Here is a tiny trained network, its code and every weight. The questions are about switching its units off for an input and a class, where a switched-off unit gives its printed mean instead of its output.

import numpy as np


def w(rows, s, z=0):
    codes = np.array(rows[::2]) - 128.0
    scale = np.full(codes.shape[1], s)
    scale[-1] = z or s
    return codes * scale


def f(y):
    return y / 2 * (1 + np.tanh(0.7978845608 * (y + 0.044715 * y**3)))


def log_softmax(a):
    a = a - a.max(-1, keepdims=True)
    return a - np.log(np.exp(a).sum(-1, keepdims=True))


def net(x, mask):
    res = np.array(x, float).reshape(1, 8) / 4 @ E
    y = f(res @ A[0][:, :-1].T + A[0][:, -1])
    res = res + np.where(mask, y, B[0][:, -1]) @ B[0][:, :-1]
    return log_softmax(res[-1] @ U[:, :-1].T + U[:, -1])


A, B = {}, {}
E = w([
[140,120,168,181,45,74],'x0',
[128,131,130,126,129,130],'x1',
[125,128,129,129,130,128],'x2',
[114,79,185,102,181,48],'x3',
[127,129,126,128,128,126],'x4',
[106,90,190,64,74,194],'x5',
[251,87,125,109,129,135],'x6',
[129,124,131,132,130,130],'x7',
],0.011)
A[0] = w([
[2,96,177,112,174,40,73],'n0',
[92,113,185,93,85,178,110],'n1',
[99,107,166,51,73,165,128],'n2',
[109,122,153,96,102,146,9],'n3',
[74,152,91,75,192,154,79],'n4',
[94,152,165,168,46,72,75],'n5',
[86,187,76,187,149,71,142],'n6',
[143,173,68,157,53,185,136],'n7',
[30,145,162,209,36,74,57],'n8',
[117,180,90,166,148,85,99],'n9',
[25,195,135,123,139,120,33],'n10',
[125,134,113,176,139,162,2],'n11',
[113,141,156,160,59,75,48],'n12',
[118,110,149,170,63,79,45],'n13',
[90,132,172,71,76,162,83],'n14',
[108,131,78,197,156,100,57],'n15',
[35,201,58,191,66,202,94],'n16',
[7,197,96,75,192,155,84],'n17',
[77,142,110,91,208,159,81],'n18',
[65,91,158,92,81,169,117],'n19',
],0.0091,0.0033)
B[0] = w([
[137,162,246,19,162,66,249],'n0',
[86,157,84,185,176,99,194],'n1',
[71,187,69,202,172,93,204],'n2',
[122,131,109,148,174,108,137],'n3',
[212,73,124,173,133,192,197],'n4',
[211,76,109,154,147,211,189],'n5',
[41,172,76,163,166,114,227],'n6',
[142,152,216,39,191,75,215],'n7',
[166,54,55,124,46,214,227],'n8',
[94,153,118,186,171,91,186],'n9',
[142,113,93,107,40,99,210],'n10',
[150,126,161,125,173,125,128],'n11',
[206,101,118,141,161,172,169],'n12',
[197,108,137,140,190,179,166],'n13',
[95,175,62,175,181,67,186],'n14',
[104,158,104,164,197,104,178],'n15',
[141,141,254,31,164,55,255],'n16',
[169,71,73,142,10,184,254],'n17',
[194,86,113,144,133,211,196],'n18',
[72,153,94,173,169,79,196],'n19',
],0.0075,0.0086)
U = w([
[27,193,79,254,174,95,112],'0',
[144,116,110,97,63,119,255],'1',
[130,164,255,25,162,85,50],'2',
[177,76,79,189,78,232,75],'3',
],0.0093,0.0089)

Each question gives the input, the list of numbers given to net, and the class t.
The units are the neurons (one row each of A and B). Each row of codes is followed by its name. A weight is (code - 128) times the scale printed after its matrix; where a second scale follows, it is the last column's (A, B and U).
mask holds one flag per neuron, in row order. A switched-off neuron (its flag False) gives its mean, the last column of its row in B, instead of its output. The means were averaged over made-up inputs and are rounded, as every weight is.
A unit's drop is (log p(t) with every unit on - log p(t) with that unit switched off) / (log p(t) with every unit on - log p(t) with every unit switched off).
The circuit of an input: a set's keep is (log p(t) with only the set's units on - log p(t) with every unit switched off) / (log p(t) with every unit on - log p(t) with every unit switched off). Starting from the 12 units with the biggest drops (on a tie, the unit counted first), units are removed one at a time, each time the one whose removal leaves the highest keep (on an exact tie, the one counted first), for as long as the keep stays at least 0.8.
circuit, biggest first: the units of the circuit, biggest drop first
k most important neurons: the k neurons with the biggest drops, biggest first
drop of u: that unit's drop, to one decimal
input [2,1,2,-8,1,0,-6,-7], class 2: 2 most important neurons -> (n16, n7)
input [8,2,7,1,7,8,-4,-4], class 0: circuit, biggest first -> (n2)
input [1,-6,-6,-6,1,5,-1,-7], class 2: 3 most important neurons -> (n16, n7, n6)
input [8,-3,-1,6,-1,-6,1,3], class 3: circuit, biggest first -> (n8, n5)
input [-3,-3,3,-3,1,7,-7,-8], class 0: 4 most important neurons -> (n2, n19, n14, n1)
input [-4,-6,3,-1,2,-4,-5,1], class 1: circuit, biggest first -> (n17, n16)
input [0,-1,-7,-5,-2,4,2,1], class 2: circuit, biggest first -> (n7, n17)
input [5,4,0,-7,-8,-6,4,4], class 2: circuit, biggest first -> (n7, n17)
input [5,4,7,-3,-2,-1,-7,-2], class 1: circuit, biggest first -> (n8, n16)
input [5,-5,5,-1,-6,4,0,7], class 3: circuit, biggest first -> (n0, n16)
input [5,1,3,6,-8,0,-7,2], class 1: circuit, biggest first -> (n8, n0, n16, n7)
input [-5,7,-7,1,7,-6,-8,-4], class 1: 4 most important neurons -> (n17, n0, n10, n16)
input [1,-3,-6,-2,-2,4,-8,-2], class 1: 2 most important neurons -> (n8, n16)
input [-2,-7,-4,3,5,-4,-6,-1], class 1: most important neuron -> (n17)
input [8,-6,-7,7,8,-1,1,5], class 3: 3 most important neurons -> (n8, n16, n5)
input [5,4,-3,8,-3,5,-8,0], class 1: 2 most important neurons -> (n8, n0)
input [-8,-8,-4,5,3,-2,7,-6], class 3: 2 most important neurons -> (n0, n16)
input [-1,7,0,-5,-4,2,-6,3], class 1: 3 most important neurons -> (n17, n0, n16)
input [7,-4,-3,-8,-8,-7,1,-8], class 2: 2 most important neurons -> (n7, n16)
input [6,-6,4,-3,6,-3,-3,-3], class 3: circuit, biggest first -> (n8)
input [-4,-5,-3,-3,-8,-5,-8,-6], class 1: 2 most important neurons -> (n17, n16)
input [-8,8,1,8,3,-7,-8,2], class 1: drop of n0 -> 0.8
input [6,4,-2,-4,4,2,-5,0], class 3: drop of n17 -> -0.3
